Below are the code and all the weights of a small trained network. Each question names an input and a class and asks about switching units off, where a switched-off unit gives its printed mean instead of its output.

import numpy as np


def w(rows, s, z=0):
    codes = np.array(rows[::2]) - 128.0
    scale = np.full(codes.shape[1], s)
    scale[-1] = z or s
    return codes * scale


def norm(h):
    return h / np.sqrt((h * h).mean(-1, keepdims=True) + 1e-5)


def f(y):
    return y / 2 * (1 + np.tanh(0.7978845608 * (y + 0.044715 * y**3)))


def log_softmax(a):
    a = a - a.max(-1, keepdims=True)
    return a - np.log(np.exp(a).sum(-1, keepdims=True))


def net(x, mask):
    res = np.array(x, float).reshape(1, 8) / 4 @ E
    u = 0
    for l in range(2):
        y = f(norm(res) @ A[l][:, :-1].T + A[l][:, -1])
        res = res + np.where(mask[u : u + 13], y, B[l][:, -1]) @ B[l][:, :-1]
        u += 13
    return log_softmax(norm(res)[-1] @ U[:, :-1].T + U[:, -1])


A, B = {}, {}
E = w([
[178,142,80,83,185,221,100,44],'x0',
[105,106,112,168,249,107,165,124],'x1',
[153,36,177,86,153,133,114,132],'x2',
[84,154,206,168,139,184,37,68],'x3',
[133,129,131,129,129,127,130,123],'x4',
[126,129,126,129,130,130,128,134],'x5',
[133,128,128,126,130,125,127,124],'x6',
[183,141,122,151,150,80,55,162],'x7',
],0.016)
A[0] = w([
[171,158,101,60,35,196,85,145,34],'L0N1',
[148,195,101,170,135,120,168,101,86],'L0N2',
[136,228,102,135,121,134,130,104,57],'L0N3',
[184,126,129,99,44,114,117,95,41],'L0N4',
[106,204,44,118,104,132,125,125,65],'L0N5',
[127,139,89,137,249,142,156,126,52],'L0N6',
[112,176,189,120,144,170,65,57,19],'L0N7',
[196,156,57,68,161,200,112,73,10],'L0N8',
[172,168,75,109,144,68,58,121,63],'L0N9',
[226,141,38,44,123,116,199,142,2],'L0N10',
[189,28,174,45,147,146,120,103,41],'L0N11',
[79,136,106,66,101,193,201,77,51],'L0N12',
[206,138,116,132,151,136,64,179,79],'L0N13',
],0.02,0.0093)
B[0] = w([
[70,159,93,94,250,87,153,99,216],'L0N1',
[173,84,139,88,155,168,92,210,178],'L0N2',
[198,116,119,75,142,185,68,210,177],'L0N3',
[103,229,92,141,231,99,136,157,175],'L0N4',
[192,128,126,91,137,176,71,220,186],'L0N5',
[71,173,90,84,212,97,152,103,226],'L0N6',
[77,69,37,230,65,101,82,128,221],'L0N7',
[190,141,177,16,20,23,131,7,234],'L0N8',
[152,149,172,175,118,191,234,103,185],'L0N9',
[41,10,68,255,82,95,66,125,245],'L0N10',
[231,159,87,80,126,216,70,248,218],'L0N11',
[166,145,180,209,141,197,235,117,208],'L0N12',
[153,118,180,190,144,192,221,117,187],'L0N13',
],0.028,0.012)
A[1] = w([
[78,97,131,81,76,199,158,117,63],'L1N1',
[75,90,106,224,108,127,6,86,49],'L1N2',
[123,137,207,172,130,238,237,86,31],'L1N3',
[118,191,178,156,141,199,34,70,130],'L1N4',
[86,105,216,98,90,115,101,135,73],'L1N5',
[74,206,252,86,25,20,168,230,119],'L1N6',
[109,65,187,102,253,122,96,82,2],'L1N7',
[130,144,199,78,66,38,143,132,103],'L1N8',
[155,97,170,63,160,167,63,193,50],'L1N9',
[54,219,108,75,239,95,121,113,108],'L1N10',
[109,141,185,141,153,221,21,26,124],'L1N11',
[73,174,190,155,130,205,13,61,98],'L1N12',
[80,160,141,139,107,176,84,91,84],'L1N13',
],0.021,0.0054)
B[1] = w([
[155,122,149,153,187,88,80,137,130],'L1N1',
[41,173,220,92,53,108,129,177,254],'L1N2',
[153,208,242,168,149,100,150,130,196],'L1N3',
[152,59,88,150,192,106,136,132,146],'L1N4',
[167,155,81,113,101,157,166,121,133],'L1N5',
[223,87,59,88,100,137,133,5,172],'L1N6',
[82,155,103,111,173,185,151,112,156],'L1N7',
[163,164,117,169,49,140,115,57,150],'L1N8',
[134,217,90,142,91,168,79,177,194],'L1N9',
[32,108,121,96,187,184,125,79,236],'L1N10',
[177,19,74,97,176,68,179,160,147],'L1N11',
[157,45,64,154,179,81,144,158,149],'L1N12',
[163,103,66,164,143,140,165,130,137],'L1N13',
],0.033,0.015)
U = w([
[68,21,102,198,86,46,121,166,91],'0',
[85,171,64,99,237,138,148,78,61],'1',
[232,144,108,80,148,201,63,214,54],'2',
[135,169,135,125,109,130,124,98,255],'3',
[198,132,140,64,81,81,127,10,47],'4',
[132,176,149,119,110,141,125,113,231],'5',
[135,165,148,122,108,145,130,113,216],'6',
[181,154,201,183,164,133,211,138,45],'7',
],0.012,0.01)

Each question gives the input, the list of numbers given to net, and the class t.
The units are the neurons (one row each of A and B). Each row of codes is followed by its name. A weight is (code - 128) times the scale printed after its matrix; where a second scale follows, it is the last column's (A, B and U).
mask holds one flag per neuron, layer by layer. A switched-off neuron (its flag False) gives its mean, the last column of its row in B, instead of its output. The means were averaged over made-up inputs and are rounded, as every weight is.
A unit's drop is (log p(t) with every unit on - log p(t) with that unit switched off) / (log p(t) with every unit on - log p(t) with every unit switched off).
The circuit of an input: a set's keep is (log p(t) with only the set's units on - log p(t) with every unit switched off) / (log p(t) with every unit on - log p(t) with every unit switched off). Starting from the 12 units with the biggest drops (on a tie, the unit counted first), units are removed one at a time, each time the one whose removal leaves the highest keep (on an exact tie, the one counted first), for as long as the keep stays at least 0.8.
circuit, biggest first: the units of the circuit, biggest drop first
most important unit: the unit with the biggest drop
top k neurons: the k neurons with the biggest drops, biggest first
k most important neurons of layer l: the k neurons of layer l with the biggest drops, biggest first
input [7,6,0,0,4,7,2,6], class 4: circuit, biggest first	(L0N8)
input [2,7,-2,0,-5,4,4,-8], class 7: top 4 neurons	(L0N12 L1N3 L0N1 L0N4)
input [-6,8,-4,2,8,-5,1,-1], class 1: circuit, biggest first	(L0N10 L1N2)
input [5,-6,-6,-3,2,-3,-1,0], class 1: 3 most important neurons of layer 1	(L1N10 L1N2 L1N7)
input [2,4,-8,8,-1,2,7,-3], class 0: 2 most important neurons of layer 0	(L0N7 L0N11)
input [-4,-8,5,0,-7,-3,-6,-8], class 1: top 3 neurons	(L0N1 L0N4 L1N10)
input [-6,1,-7,4,-7,4,2,-8], class 7: top 3 neurons	(L0N8 L1N3 L0N12)
input [-5,-1,-6,7,6,-7,0,0], class 0: top 3 neurons	(L0N11 L1N12 L0N8)
input [2,4,7,-4,-2,5,6,6], class 2: top 3 neurons	(L0N11 L0N12 L1N2)
input [0,4,-6,8,-2,4,-4,8], class 0: 2 most important neurons of layer 0	(L0N7 L0N12)
input [-8,-1,-7,6,-2,-5,1,-4], class 4: circuit, biggest first	(L1N6 L0N10)
input [1,-3,-7,0,-3,-5,-5,-4], class 2: top 2 neurons	(L0N5 L0N3)
input [-4,-8,-7,6,1,-1,6,0], class 1: 2 most important neurons of layer 0	(L0N1 L0N10)
input [3,7,5,8,2,7,-6,-1], class 0: most important unit	L0N7
input [-7,7,-3,0,-3,-3,1,-5], class 1: 2 most important neurons of layer 1	(L1N10 L1N2)
input [8,7,-2,5,5,-7,-1,-7], class 4: top 2 neurons	(L0N8 L0N1)
input [7,2,1,6,-1,-3,3,-7], class 4: 2 most important neurons of layer 0	(L0N8 L0N10)
input [8,-7,6,-5,5,0,-1,-8], class 4: 3 most important neurons of layer 0	(L0N8 L0N6 L0N13)
input [-2,1,8,-8,-3,-8,-8,-7], class 0: top 3 neurons	(L0N10 L0N5 L0N3)
input [-8,2,2,0,1,-3,7,-6], class 4: most important unit	L0N10
